In the rows, zero is written as 128.
Each name stands for a flat space through zero: a line, a plane or more. A row that begins with a name and a colon came from that space; any other row is followed by the name of the space it lies nearest, among the names in its block.
z112_z199: [172 130  97  47 141 101 156 111 155 118  89  86 117 141  88 135 144  86
 139 133 136 176  69 103  76]
z190_z628: [140  74  98 181 117 102 148 129 158 101 159 121 148 113 112 109 125 149
 123 141 146 112 142 109 111]
z871_z736: [120  89 126 161 119 195 138  70 167 106  87 134 117 117 106  83 118 211
 117 110 103 123 114 140 129]
z871_z736: [122 119 153 106 145  86  94 147 115 153 129 119 150 184 135 141 114 116
 151 151 166 168  90 132 147]
z871_z736: [ 92 113 147 154 121 158 125 114 135 140 118 143 127 126 148 103 111 187
 129 123 108 131 140 140 134]
z218_z263: [117  46  82 129 119 135 104 115 115 113  79 142 225 147  90  75 125 136
 111 170 171 162 116 186 134]
z606_z16: [165 196 159 101 143 177 180 107 151 150 116 135  72 158 151 158 136 109
 116  85 109  81 107  59 133]
z190_z628: [167 136  93 103 123 151 128 107 128  92  97 130 127 114  88 127 142 102
 107 130 124 125 118 137 112]
z871_z736: [ 94 145 150 121 127 148 150 126 131 159 122 132 112 119 163 120 124 153
 135 110  98 129 143 122 122]
z190_z628: [128 135 169 124 147 114 115 116 150 139 135  98  83 150 126 146 121 152
 160 109 127 148  83 114 144]
z606_z16: [147 143 124 152 110 100 166 133 175 107 167 136  73 119 160 131  90 186
 125 149  87 131 155  44  42]
z24_z99: [ 87 100 129 135 126 109 161 135 144 156 139 108 137 106 149 107 132 149
 148 119 119 141 142 126 113]
z24_z99: [ 94 109 120 129 131 111 162 138 131 151 145  92 135  78 130 120 162 106
 150  97 124 122 145 148 136]
z112_z199: [101  87 142 140 138 144 149 112 146 159 112 118 156 149 132 102 133 152
 139 111 147 127 106 133 157]
z112_z199: [142 176 113 140 127 203 182 134  93 146 132 158 151  94 139 143 185  37
  82  71 132  10 182 132 192]
z190_z628: [108 100 186 162 150  69 122 132 173 154 175  83  86 163 146 142 105 187
 184 117 142 157  82  90 141]
z24_z99: [192 156 131 127 126 151  72 111 119  80 107 169 115 186 104 148  94 135
  96 164 141 127  99 111 129]
z606_z16: [107 136 141 120 134 170 148 122 116 161 107 140 148 135 145 119 143 115
 120 103 130 103 133 140 162]
z606_z16: [112 122 153 148 132 139  99 123 122 133 129 134 125 141 132 127 118 155
 135 125 131 130 121 146 159]
z218_z263: [117 147 149 104 137  56  87 154 121 126 162  86  81 110 126 162 124 122
 174 136 116 184 113 140 110]
z112_z199: [ 93  97 152 153 130 127 125 118 148 144 130 120 124 135 142 108 111 187
 147 124 122 147 120 132 134]
z606_z16: [120 135 193 174 138 140  73 111 140 125 145 135  78 167 139 142  91 203
 147 121 121 133  99 124 169]
z112_z199: [138 137 121 126 119  96  85 143 113 100 141 136 118 126 122 140 107 135
 129 163 123 158 135 136 102]
z871_z736: [ 90 164 145 121 126 112 111 165  85 154 156 132 124  97 160 148 139  97
 139 121 112 124 169 157 144]
z112_z199: [124 141 133 158 122 144 118 141 105 128 147 155 141 124 143 135 129 117
 111 126 132  89 161 136 157]
z112_z199: [130 106 128  93 142 122 164 104 168 145  99  91 119 143 115 114 135 140
 149 114 130 160  79 106 106]
z606_z16: [107  83 151 148 138  98  96 119 147 129 135  98 122 141 113 119 115 175
 163 132 142 169  91 147 144]
z24_z99: [107  62  96 150 132  70 166 134 159 124 165  52 135  54  91 114 174 109
 168  98 141 134 127 151 126]
z190_z628: [114 162 148  57 138 119 110 139 103 163  94 133 132 167 150 139 117 109
 139 145 125 179 104 134 115]
z871_z736: [112  74 146 186 123  81  66 157 114 127 159 162 185 195 147 116  75 176
 130 192 179 152 129 132 147]
z218_z263: [136 107 107 112 128 128  93 140  88 127 101 154 203 167 112 119 128  87
 107 163 176 136 121 165 155]
z218_z263: [128 112 116  87 138 131  88 118 101 123  87 111 159 133  85 124 148  92
 135 132 152 162  92 191 157]
z218_z263: [118 160 155 134 124 134  88 141 102 131 135 159 115 147 154 142 102 145
 123 144 116 133 143 133 137]
z24_z99: [ 41 112  88 141  93 191 172 134  93 153 103 164 185  34 165  66 150 144
  98 114  75 104 233 194 113]
z190_z628: [150  78 121 199 128 103 142 113 179  93 173  97 106 109  99 123 129 166
 141 115 141 103 118 101 132]
z871_z736: [ 93 140 145 130 125 154 130 123 120 145 121 130 114 103 146 120 132 149
 133 108  99 126 146 150 137]
z190_z628: [140 157 121 104 126 175 122 110 111 118  94 142 122 118 114 130 141 108
 109 115 113 115 128 150 139]
z606_z16: [147 201 126 122 116 191 154 134  99 133 122 185 120 125 163 145 132  92
  79 116 102  61 179 101 130]
z190_z628: [146 162 160 158 139 179 117  93 140 106 137 108  54  94 100 154 153 135
 134  64 102  78 112 141 184]
z218_z263: [160 119 100 146 126 122 187 146 138 136 149 147 172 151 142 128 139  81
  99 133 165  71 149  72 124]
z606_z16: [143 166 141 135 124 150 141 126 133 126 136 151  97 135 151 141 115 138
 112 123 107 101 143  91 117]
z218_z263: [115 125 136 133 126 144 127 111 140 124 119 122 106 112 126 118 125 161
 135 117 105 137 126 137 123]
z871_z736: [121 147 155  62 155 109 111 129 115 162 103  91 119 155 119 150 146  87
 162 112 144 170  72 149 152]
z112_z199: [117 136 123 156 115 134  90 146  89 113 145 155 145 107 131 132 126 119
 113 140 127 110 169 166 150]
z24_z99: [175 128  74 132 119  92  99 142 107  64 154 109 128  71  67 152 159  59
 118 139 141 116 144 161 123]
z24_z99: [108 168 157 104 134 137 136 144 110 168 126 143 121 148 170 142 123 116
 130 121 117 125 138 115 135]
z24_z99: [119 102 116 132 136  86 151 138 142 133 157  76 125  86 109 133 162  98
 157 103 139 128 123 139 134]
z218_z263: [151  87  85 116 134 168 188  95 152 126  87 109 171 118  85  99 173  88
 110  97 155  94 105 132 145]
[124 141 139 103 139 156 196 113 155 168 110 117 118 138 150 123 144 120
 130  92 119 107 115  86 123]  z606_z16
[100 104 214 129 169 159 167  86 189 205 102  96 103 216 158 118 117 195
 171  74 147 133  38  80 184]  z24_z99
[133  88 115 124 129  60 135 145 152 128 146 108 147 154 128 121 109 140
 147 165 153 172 109  97  86]  z190_z628
[100 128 175 105 140 109 175 138 162 199 122 141 133 216 204 116  82 181
 145 146 132 162 104  45  91]  z871_z736
[134 174 153 143 123 140 110 152  99 139 148 178 128 163 171 150 102 124
 105 146 128  98 158 103 140]  z218_z263
[100 129 166  94 144 135 135 116 141 172  99 116 120 167 150 121 117 156
 152 117 124 164  89 121 133]  z871_z736
[127 137 131 124 127 127 126 133 123 131 129 135 127 132 136 131 123 127
 126 133 125 130 133 124 123]  z24_z99
[125 108 156 134 147 137 143 105 158 149 120 101 117 153 121 125 135 146
 149  98 143 126  83 117 160]  z24_z99
[176 124  83  96 124 108 130 120 137  87 112 114 129 120  84 132 137  95
 118 149 136 147 109 121  87]  z190_z628
[ 93 106 166 124 161 125 179 116 159 188 136  59 113 118 128 131 176 110
 177  52 144 112  84 131 188]  z24_z99
[123 124 128 125 125  85 130 147 136 132 149 122 124 134 145 132 111 139
 140 151 127 154 133 105  93]  z24_z99
[113 164 161  90 140 158  78 104 108 127  94 108  79 111 107 144 139 133
 150 100  97 160  96 185 159]  z218_z263
[135  70  85 124 125 136 131 120 120 121  92 137 210 147  96  93 139 105
 107 151 173 132 117 157 139]  z218_z263
[127 112 126  97 143 121 173 115 157 153 111  91 129 134 120 121 149 113
 147 104 137 139  93 110 122]  z606_z16
[132 134 128 163 115 195 149 117 123 133 112 190 158 157 157 107 111 151
  81 132 128  72 161 105 143]  z218_z263
[165 208 150  61 155 132  86 152  62 147 117 131 128 165 118 193 162   4
 124 112 163 107  98 152 196]  z218_z263
[104 124 164 208 129 143 133 128 140 133 182 120  94  94 144 136 137 161
 140  82 117  69 155 128 182]  z190_z628
[119 167 158 101 136 169  82 111 100 130  96 134 101 130 121 142 131 128
 131 111 108 139 110 172 163]  z218_z263
[191 156 135 104 143  96 122 115 161  97 139  95  63 148  96 168 125 114
 144 125 130 143  74  79 103]  z606_z16
[131 107 111 109 131  58  80 169  93 125 142 126 180 156 118 139 120  84
 137 180 175 171 121 153 126]  z218_z263
[123  82 108 142 122  67 141 152 145 130 154 121 163 142 138 113 110 140
 137 166 153 154 134 102  90]  z190_z628
[ 81 113 103 113 122 173 144 140  76 165  93 152 215 106 138  97 164  75
 104 116 144 101 169 196 173]  z606_z16
[ 87  97 117 129 120 132  99 121 113 120 110 115 144  85 109 102 136 150
 140 129 113 162 138 197 133]  z112_z199
[112 135 150 123 137 157 141 118 129 155 114 128 127 139 141 125 135 132
 131 104 126 116 119 130 154]  z24_z99
[130  91 103 138 125 146 168 106 157 123 112 116 145 112 110 100 142 140
 122 115 131 117 124 123 119]  z218_z263
[157 141 114 145 113  93 131 137 151  92 162 134  88 117 134 139  99 157
 123 157 104 138 147  79  63]  z606_z16
[136 114 115 130 133 116 191 112 178 127 143  80  92  86 114 126 155 128
 147  90 112 116 118  94 103]  z218_z263
[135 118 162 125 145 119 179 108 190 159 128 105  94 178 151 125 109 175
 151 112 129 138  80  51 107]  z112_z199
[100 115 121 123 120 123 104 122 123 115 119 113 117  87 115 113 128 155
 142 131 101 165 136 172 112]  z112_z199

Rows lie near named flat spaces through zero. A row that begins with a name and a colon came from that space; any other row is followed by the name of its block's space that it lies nearest.
z398_z887: [141 125 148 126  92 119 136  97 133 120 131 128 115 131 138 136 125 132
 138 135 127 127 140 131 134]
z861_z129: [147  96 135 148 125  86 105 141 135 131 143 101  50 107 138 111 146 139
 125 118 169 132 139 107 110]
z398_z887: [159 146 114 159 140 114  86 170 108 167 163 146  84  83 108 119 139 101
 116 128 150 120 126 171 171]
z861_z129: [143 135 143 139 128 179  91 177 113 161 164  99 155 134 124 136 104  95
 109 150 142 152 136 127 198]
z752_z107: [189 107 139 150 101 154 121  55 149 124 148 145 101 129 110 132  97 194
 123 115 102 111 110 145 154]
z398_z887: [166 107 189 118 118  84 159 116 122  91 149 108  72  80 163 142 148 122
 117 147 174 114 166  88  92]
z652_z274: [120 149 148  98  87 121 166  70 153 106 113 125 151 123 130 155 120 145
 140 127 111 113 129 142 109]
z652_z274: [148 128 139 120 112 119 122 102 112 116 140 129 108 117 123 148 156 127
 118 123 124 122 139 132 113]
z752_z107: [129 163 121 139  98 122 102 116 168 139 123  95 151 146 116 109 107 170
 120 131 148 143 106  76 196]
z652_z274: [150  60 112 162 178 153  98 184  67 166 136 152 108 169 141  86 135 109
 136 125 141 165 137 104 158]
z861_z129: [117 132 135 136 118  94 122 149 131 113 128 118  98 122 147 120 143 106
 130 144 151 128 145 106 117]
z34_z982: [150 114 153 133 130 111 152 147  90 122 122 149 114 130 153 116 135 113
 147 136 150 124 152 109 131]
z398_z887: [ 87 104 109 100 191 130 176 128 136 119  91 136 169 132 133 116 129 147
 130 112 118 132 110 107  69]
z752_z107: [ 95 143 117 109 120 117 116 121 139 132 113  94 168 157 129 123 147 131
 116 134 141 164 123  67 149]
z34_z982: [ 83 125  87 116 153 136 114 148 156 203 120 103 165 125 105 110 114 131
 131 107 140 171  97 156 163]
z652_z274: [122 158 122 148 109 129 128 111 153 110 132 164 136 128 133 123 104 111
 128 170 105 114 122 141 161]
z752_z107: [133 135 142 172  80  85 141 152  96  60  88 181  83 192 178  92 128 110
 185 153 124  92 165  89 111]
z398_z887: [156 151 131 162 150  67 126 126 170  96 162 155  47  35 129 117 132 126
  94 161 155  81 121 134 115]
z398_z887: [125 124 131 137 101 144 134 103 159 117 115 124 137 158 132 121  92 160
 145 128 110 124 119 125 136]
z652_z274: [134 152 111 130 123 158  99 152 105 125 114 108 150 165 100 136 134 155
 130  85 112 115 116 124 124]
z34_z982: [ 91 145 117 117 147 112 168 155 110 138  88 162 182 151 148 100 124 103
 157 143 136 141 129 106 148]
z398_z887: [119 144 129 125 181 140 127 210 115 127 131 100 142 104 125 127 126 111
 112 120 155 115 128 113 108]
z861_z129: [147 142 149 147  80 170  99 104 140  84 148 118 135 167 133 148 105 128
 114 162  96 119 137 106 155]
z34_z982: [ 95 154  64 128 165 133  83 123 138 113 122 128 138 135  86 133 167 143
  91 104  90 120  92 127  89]
z752_z107: [147 116 134 148 142 141 158 141 113 119 116 175 122 133 139 112  97 133
 156 128 114 100 129 154 123]
z34_z982: [126 136 139 105 101 125 146  99 146 111 108  95 134 134 119 147 126 173
 139  90 123 111 123 127  88]
z861_z129: [128  82 107 125 159 108 148  96 129 134 106 150 107 133 127 105 141 169
 139  97 123 134 112 121  90]
z398_z887: [111  94 101 131 149 125 109  70 177 129 141 123 121 128 123 114 133 153
  92 148 115 162 102  93 133]
z34_z982: [153 139 135 131 122 126 110 115 133 116 152 117 101  99 112 147 140 138
 104 122 128 109 127 138 117]
z861_z129: [102 140  81 180 175 125 123 181 145 111 105 186 125 147 135  72  94 124
 142 150 111 102 103 122 136]
z652_z274: [128 122 158 119 118 113 117 103 147 101 171 108 104  91 149 154 149  82
  84 187 140 144 153 102 124]
z652_z274: [117 163 108 155 126 168 102 162 131 121 122 140 170 171 121 114  95 121
 129 147 104 122 114 118 176]
z652_z274: [112  71  99 133 155  90 150 121 144 154  99 140  74 120 129  95 130 167
 164  78 135 128 113 162  67]
z652_z274: [128  85 128 136 132 148 108 112 169 174 166 106 105 102 125 127  99 123
 113 143 134 161 120 164 158]
z34_z982: [142 131 115 121 152 134 138  98 108  68 113 154 121 135 111 146 159 163
 114  98  85  84 118 121  48]
z752_z107: [146 139 128 124 114 133 119  90 130 130 139 133 135 123 113 140 135 144
 113 128 117 129 120 129 149]
z652_z274: [ 84 106 128 106 100 118 175  66 187 108  93 122 136 145 143 130  99 161
 159 122 101 127 119 145  76]
z34_z982: [114 126 129 149 116 142  96 151 131 112 144 121 120 152 145 125 123  88
 118 168 122 140 143 110 145]
z752_z107: [141  94 134 121 112 125 124  79 102 101 135 145  94 142 134 150 166 120
 124 126  99 129 147 138  81]
z861_z129: [110 170  95 122 146 126 133 158 100 172 113 168 171 119 107 121 135  99
 144 118 122 128 114 178 164]
z752_z107: [170 131 143 104 118 120 158  69 128 148 140 142 113  69 100 159 134 164
 128  91 123 103 118 195 114]
z34_z982: [150 197 142 106 158  97 170 145  91  89 118 162 151  72 117 148 162 121
 113 123 139  72 130 121  99]
z861_z129: [ 94 120 122 117 137 127 128 136 121 104 114 120 146 159 145 127 147 106
 123 144 121 145 138  88 102]
z34_z982: [ 93 171 108 124 118 155 105 111 172  94 134 111 160 133 109 154 118 124
  98 147  87 114 109 135 115]
z34_z982: [ 95 109 127 122 139 157 125 171 131 148 122  96 152 152 137 125 107 109
 139 126 132 151 133 132 125]
z398_z887: [139 147 146 120 121 118 157 158  97 133 118 142 128 111 133 136 127 111
 156 113 140 103 144 164 117]
z861_z129: [141 111 148 105 114 164 134 111  83 177 138 135 186 156 135 138 130  97
 133 146 130 182 144 123 203]
z398_z887: [149 126 113 128 120  99 130 111  83 178 134 185 102 101 115 127 161 100
 150 114 127 133 134 200 151]
z752_z107: [127 150 119 136 134 116 170 144 137 149  86 158 161 136 128  91  86 166
 171 108 140 112 107 131 161]
z861_z129: [151  84 170 112 180 142 162 184 127 206 158  89 138  63 142 118  90 116
 124 128 203 164 136 135 174]
z752_z107: [122 137 103 102 127 120 127  75  97 139 123 162 150 131 106 147 178 118
 119 117  97 142 121 151 122]
z398_z887: [148  39 151 119 116 161 131  99  88 130 110 102 134 217 154 116 133 167
 149 103 127 178 147  57 122]
z752_z107: [148 107 189 179 141 161 166 220 141  66 120 124 122 161 196  88  33 124
 157 181 156  91 157  57 137]
z652_z274: [150 143 125 118 136 107 123 150  60  99 105 130 116 147 117 136 188 142
 133  79 133 103 140  97  77]
z861_z129: [112 161 141 127 107 100 147 134 143  94 119 133 123 115 145 132 126 107
 136 152 133 105 141 124 112]
[ 94 101 104 153 108 123 131  71 211 127 130 154  96 126 137 110  80 137
 141 159  91 130 107 179 124]  z652_z274
[109  93 149 134 117 181 116 159 135 110 138  91 132 169 151 140  94 103
 133 146 111 139 149 128 108]  z34_z982
[ 91  88 124  80 148 122 141 104 110 133 120 102 140 132 132 152 178 109
 117 112 122 164 140 122  63]  z752_z107
[117 161 139 112 113 113 169 116 127 100  99 147 161 135 139 131 124 131
 147 134 122 108 132 116 119]  z652_z274
[100 120 122 101 163 171 121 121 123 127 132 107 206 160 131 136 137 110
  88 159 116 176 122  62 152]  z752_z107
[105 120 136 130 115 119  96 202 112 150 127  67 115 152 145 118 138  96
 140 122 174 159 153  97 135]  z34_z982
[ 89 115 110 102 155 139 180 129 125 146  77 145 189 160 132 110 110 147
 165 102 114 139 112 132 109]  z34_z982
[107 176 122 136 117  89 147 118 157  84 115 160 124 108 139 123 127 113
 129 162 119  94 125 125 115]  z652_z274
[108 156 126 147 114 113 108 175 172 140 118  79 135 139 133  97  94 148
 134 132 171 137 117  80 173]  z752_z107
[149 102  99 153 132 146  62 136  70 141 140 141 112 185 116 115 172 119
 115 119 114 160 131  96 158]  z398_z887
[155 167 103 174 108  86  99 104 166 148 162 182  62  60 105 115 118 121
 121 150 126  96 108 204 176]  z398_z887
[122 112 124 116 128 144 133 119 162 174 130  97 135 111 110 131  98 160
 137  96 135 140 109 170 135]  z652_z274
[164 112 152 139 114 132 129 106 124 113 149 138  96 116 135 137 123 133
 123 138 125 115 139 135 127]  z34_z982
[142 122 145 152 105 144  95 127 139  92 148 108 112 156 143 128 119 125
 107 162 126 133 140  75 147]  z752_z107
[ 92 102  58 157 202 151  85 163 113 164 137 178 142 149 117  91 140  84
 106 154 100 166 103 137 157]  z34_z982
[103 120  79 134 179 146 106 140 126 149 128 150 145 132 107 115 138 120
 110 124 104 142 102 144 128]  z34_z982
[122 130 139 141 159 179 103 188 159 112 155  74 137 118 126 137  88 124
  94 142 134 119 123 111 122]  z861_z129
[102  71 133 144 163 149 109 241  80 175 131 104 125 167 166  94 120  58
 152 143 170 181 162 109 150]  z34_z982
[119  96 112 109 168 129 165 137  83 152  95 161 150 145 129 114 143 132
 158  92 121 137 126 144  98]  z398_z887
[123 164 143 141  72  84 135 106 135  95 114 152 129 153 159 112 132 107
 144 178 138 129 147  78 172]  z34_z982
[135 145 144 142  61  96 125  76 148  88 121 139 109 157 149 123 129 136
 139 160 122 124 141  89 150]  z34_z982
[114 106 118 101 133 121 152 121 119 133  84 101 138 157 118 125 141 183
 157  59 129 128 118 120  69]  z34_z982
[117 148 100 111 144  97 132 126 130 165 110 124 141 108 102 117 149 154
 131  90 147 135 104 134 134]  z34_z982
[135  61 112 137 177 154 119 155  93 152 129 137 107 147 128 112 134 130
 134 101 122 145 128 140  99]  z34_z982
[118 110 161  85 123 131 171 126  84 104 101 111 162 159 153 149 153 118
 146 115 131 137 159  93  79]  z398_z887
